Below is a small trained network, with its code and all its weights. Each question gives an input and a class and asks what happens when units are switched off, that is, made to give their printed mean instead of their output.

import numpy as np


def w(rows, s, z=0):
    codes = np.array(rows[::2]) - 128.0
    scale = np.full(codes.shape[1], s)
    scale[-1] = z or s
    return codes * scale


def f(y):
    return np.maximum(y, 0)


def log_softmax(a):
    a = a - a.max(-1, keepdims=True)
    return a - np.log(np.exp(a).sum(-1, keepdims=True))


def net(x, mask):
    res = np.array(x, float).reshape(1, 7) / 4 @ E
    y = f(res @ A[0][:, :-1].T + A[0][:, -1])
    res = res + np.where(mask, y, B[0][:, -1]) @ B[0][:, :-1]
    return log_softmax(res[-1] @ U[:, :-1].T + U[:, -1])


A, B = {}, {}
E = w([
[129,127,128],'x0',
[238,131,191],'x1',
[130,127,128],'x2',
[97,3,138],'x3',
[78,151,216],'x4',
[129,129,127],'x5',
[127,127,129],'x6',
],0.006)
A[0] = w([
[134,74,145,72],'N0',
[66,149,213,27],'N1',
[78,143,52,79],'N2',
[75,162,215,111],'N3',
[209,116,186,14],'N4',
[109,233,140,50],'N5',
[176,180,73,155],'N6',
[129,83,141,75],'N7',
[109,43,144,27],'N8',
[85,142,217,50],'N9',
[231,102,174,52],'N10',
[103,132,112,78],'N11',
[136,220,109,9],'N12',
[120,199,216,160],'N13',
[156,127,145,76],'N14',
[159,88,177,86],'N15',
[68,105,78,25],'N16',
[64,143,168,99],'N17',
[142,99,145,173],'N18',
[180,113,178,65],'N19',
[164,208,163,108],'N20',
[159,126,2,68],'N21',
[104,148,189,71],'N22',
[14,153,66,2],'N23',
[161,48,124,76],'N24',
[209,139,147,105],'N25',
[147,219,81,23],'N26',
[208,111,42,67],'N27',
[121,56,150,32],'N28',
[143,61,130,74],'N29',
[71,145,93,47],'N30',
[176,102,37,27],'N31',
],0.0096,0.007)
B[0] = w([
[94,133,170,148],'N0',
[188,131,206,147],'N1',
[139,175,110,181],'N2',
[154,99,163,198],'N3',
[123,247,117,153],'N4',
[93,123,189,169],'N5',
[89,75,95,244],'N6',
[97,142,165,141],'N7',
[74,125,241,154],'N8',
[171,112,200,152],'N9',
[119,227,132,193],'N10',
[121,163,133,130],'N11',
[53,144,244,144],'N12',
[140,95,75,253],'N13',
[127,167,125,131],'N14',
[108,142,125,162],'N15',
[102,194,175,148],'N16',
[161,124,118,168],'N17',
[111,107,79,223],'N18',
[122,173,134,156],'N19',
[95,117,163,209],'N20',
[171,97,196,197],'N21',
[160,123,157,143],'N22',
[129,253,70,175],'N23',
[90,113,157,178],'N24',
[126,171,111,204],'N25',
[66,123,231,155],'N26',
[181,104,174,193],'N27',
[76,132,229,145],'N28',
[91,123,169,161],'N29',
[137,198,93,144],'N30',
[205,133,198,155],'N31',
],0.03,0.0037)
U = w([
[165,201,111,89],'0',
[255,95,169,61],'1',
[57,84,130,24],'2',
[153,100,87,219],'3',
[151,96,92,207],'4',
[153,97,92,200],'5',
[143,98,90,186],'6',
[170,87,28,10],'7',
],0.011,0.013)

Each question gives the input, the list of numbers given to net, and the class t.
The units are the neurons (one row each of A and B). Each row of codes is followed by its name. A weight is (code - 128) times the scale printed after its matrix; where a second scale follows, it is the last column's (A, B and U).
mask holds one flag per neuron, in row order. A switched-off neuron (its flag False) gives its mean, the last column of its row in B, instead of its output. The means were averaged over made-up inputs and are rounded, as every weight is.
A unit's drop is (log p(t) with every unit on - log p(t) with that unit switched off) / (log p(t) with every unit on - log p(t) with every unit switched off).
The circuit of an input: a set's keep is (log p(t) with only the set's units on - log p(t) with every unit switched off) / (log p(t) with every unit on - log p(t) with every unit switched off). Starting from the 12 units with the biggest drops (on a tie, the unit counted first), units are removed one at a time, each time the one whose removal leaves the highest keep (on an exact tie, the one counted first), for as long as the keep stays at least 0.8.
circuit, biggest first: the units of the circuit, biggest drop first
most important unit: the unit with the biggest drop
k most important neurons: the k neurons with the biggest drops, biggest first
drop of u: that unit's drop, to one decimal
input [1,-8,-8,-4,-4,0,-2], class 0: most important unit	N23
input [5,2,-4,-5,7,-6,6], class 1: circuit, biggest first	[N3; N9]
input [3,-8,5,7,-3,-7,-7], class 0: circuit, biggest first	[N23; N16]
input [-7,8,-1,-2,-6,8,-8], class 0: 3 most important neurons	[N10; N4; N25]
input [-4,-7,-4,2,8,-2,0], class 1: circuit, biggest first	[N1; N3]
input [6,-4,1,2,-7,0,1], class 1: circuit, biggest first	[N21; N31]
input [3,-7,-4,-1,-6,0,0], class 0: circuit, biggest first	[N23; N2]
input [4,5,2,6,0,5,5], class 2: 2 most important neurons	[N24; N29]
input [0,-3,6,7,-8,8,3], class 1: circuit, biggest first	[N31; N21]
input [6,-6,1,-7,-2,2,-2], class 2: circuit, biggest first	[N26; N12]
input [-6,-6,7,6,-7,0,7], class 1: circuit, biggest first	[N21; N31]
input [0,3,1,-6,3,0,2], class 2: circuit, biggest first	[N20; N5]
input [0,-1,6,7,7,1,2], class 1: circuit, biggest first	[N1; N9]
input [-4,8,0,6,-8,2,-3], class 0: most important unit	N10
input [-5,-6,-4,-1,-4,5,6], class 0: 2 most important neurons	[N23; N2]
input [2,2,5,7,4,-1,3], class 2: 2 most important neurons	[N8; N28]
input [1,0,1,-5,-8,6,4], class 1: 3 most important neurons	[N21; N27; N31]
input [6,-8,-1,-5,8,-5,6], class 0: 2 most important neurons	[N23; N30]
input [-2,8,-2,3,1,-7,-5], class 0: 2 most important neurons	[N10; N4]
input [-1,-7,4,-2,3,-7,3], class 0: circuit, biggest first	[N23]
input [4,-6,-5,8,-7,-5,0], class 2: 3 most important neurons	[N8; N24; N29]
input [-5,8,3,6,0,2,7], class 0: 2 most important neurons	[N10; N4]
input [4,2,-7,-5,8,8,3], class 1: drop of N3	0.1
input [-5,-8,-1,6,-3,-8,3], class 0: drop of N23	0.2
input [-6,2,-2,-5,-8,0,5], class 1: drop of N21	0.3
